Look-ups in named tables: a row name and a column name give one cell, copied from the table.

Table repov
,vometik,tam
zag,89160,49407
kor,94834,12563
fazim,62520,72586

What is the tam of fazim in repov?
72586
What is the tam of kor in repov?
12563
What is the vometik of fazim in repov?
62520
What is the tam of zag in repov?
49407
What is the vometik of zag in repov?
89160
What is the vometik of kor in repov?
94834

Table petok
|  | ditudi | ranera | rin | zam | viv | lizovum | veb | ralum | kozeda |
|---|---|---|---|---|---|---|---|---|---|
| taz | 27 | 20 | 51 | 27 | 29 | 55 | 60 | 48 | 63 |
| mepopo | 32 | 83 | 17 | 36 | 30 | 24 | 59 | 54 | 35 |
| vamuk | 23 | 64 | 36 | 49 | 64 | 29 | 41 | 45 | 83 |
| rameluv | 36 | 45 | 42 | 23 | 55 | 42 | 40 | 15 | 51 |

ranera of rameluv is 45
viv of vamuk is 64
lizovum of rameluv is 42
ranera of vamuk is 64
rin of taz is 51
veb of rameluv is 40
rin of vamuk is 36
ranera of mepopo is 83
zam of mepopo is 36
lizovum of mepopo is 24
rin of rameluv is 42
ralum of vamuk is 45
ditudi of vamuk is 23
veb of vamuk is 41
zam of rameluv is 23
kozeda of rameluv is 51
viv of taz is 29
lizovum of taz is 55
Row with the largest veb: taz

lefazi:
	gaf	kemim	tisunaz	gobuda	tezi	mas	vud	vesaba	zib
dal	5.9	2.5	7.5	6.1	7.6	4.2	8.6	5.3	7.2
zat	6.5	8.9	4.6	4.6	5.9	9.2	9.6	5.6	7.3
tesabed	7.0	6.3	4.6	9.3	4.1	5.6	5.3	6.3	4.9
bivum	5.8	7.2	5.9	5.1	6.9	7.1	5.2	5.9	7.4
namu	5.3	8.2	7.7	7.6	8.1	5.0	4.1	6.8	8.5
nuto	5.7	6.7	6.4	5.9	7.0	7.2	5.9	6.5	6.5
doter	9.6	4.7	8.1	7.2	4.9	6.3	5.3	8.9	3.5
bet	9.9	3.6	8.1	7.1	4.6	6.0	5.4	8.9	4.0

mas of bet = 6.0
gobuda of dal = 6.1
gaf of nuto = 5.7
vesaba of nuto = 6.5
gobuda of nuto = 5.9
gobuda of zat = 4.6
tisunaz of namu = 7.7
gobuda of bet = 7.1
gaf of bivum = 5.8
zib of bet = 4.0
tisunaz of dal = 7.5
gaf of namu = 5.3
vud of bivum = 5.2
kemim of namu = 8.2
gobuda of bivum = 5.1
gaf of dal = 5.9
vesaba of bivum = 5.9
vesaba of tesabed = 6.3
tisunaz of zat = 4.6

Table zinod
cols = bokulak, kupan, nos, gez, leg, lav, dozar, simu, dal
nufofes: [6066, 5457, 6563, 5127, 3687, 5400, 5477, 3938, 4238]
zim: [4440, 4678, 5854, 7721, 7980, 4985, 5387, 7029, 4437]
gamet: [5564, 4612, 4721, 7534, 4087, 5211, 1736, 4596, 5760]

simu of gamet: 4596
dal of nufofes: 4238
kupan of nufofes: 5457
nos of zim: 5854
leg of gamet: 4087
dal of zim: 4437
gez of nufofes: 5127
leg of nufofes: 3687
nos of nufofes: 6563
gez of zim: 7721
Row with the largest dozar: nufofes

fedomig =
columns: tozi, fut, didozu
sek: [2.7, 0.2, -5.2]
buleza: [1.7, -1.9, 7.5]
baduzet: [4.6, -5.3, -0.6]
bedur: [2.2, -1.0, -1.0]

bedur, didozu: -1.0
baduzet, fut: -5.3
sek, tozi: 2.7
buleza, fut: -1.9
sek, fut: 0.2
bedur, fut: -1.0
baduzet, tozi: 4.6
buleza, tozi: 1.7
baduzet, didozu: -0.6
buleza, didozu: 7.5
sek, didozu: -5.2
bedur, tozi: 2.2

badugik
|  | biv | zep |
|---|---|---|
| keda | 461 | 46 |
| surab | 802 | -1897 |
| fipo | -3585 | -3327 |
| fut | -3134 | -4161 |
| luk | 101 | 4759 |
| ved | -805 | -6584 |
| mozi | -4753 | -1880 |
| der | -5508 | -946 |
| mikobe | -551 | -197 |
| zuton | -106 | 2051 |
| mon | 672 | -2206 |
| nosun | 809 | 8173 |
| sigak | -2791 | -1699 |

fipo, biv -> -3585
keda, biv -> 461
keda, zep -> 46
sigak, zep -> -1699
luk, biv -> 101
ved, biv -> -805
nosun, zep -> 8173
sigak, biv -> -2791

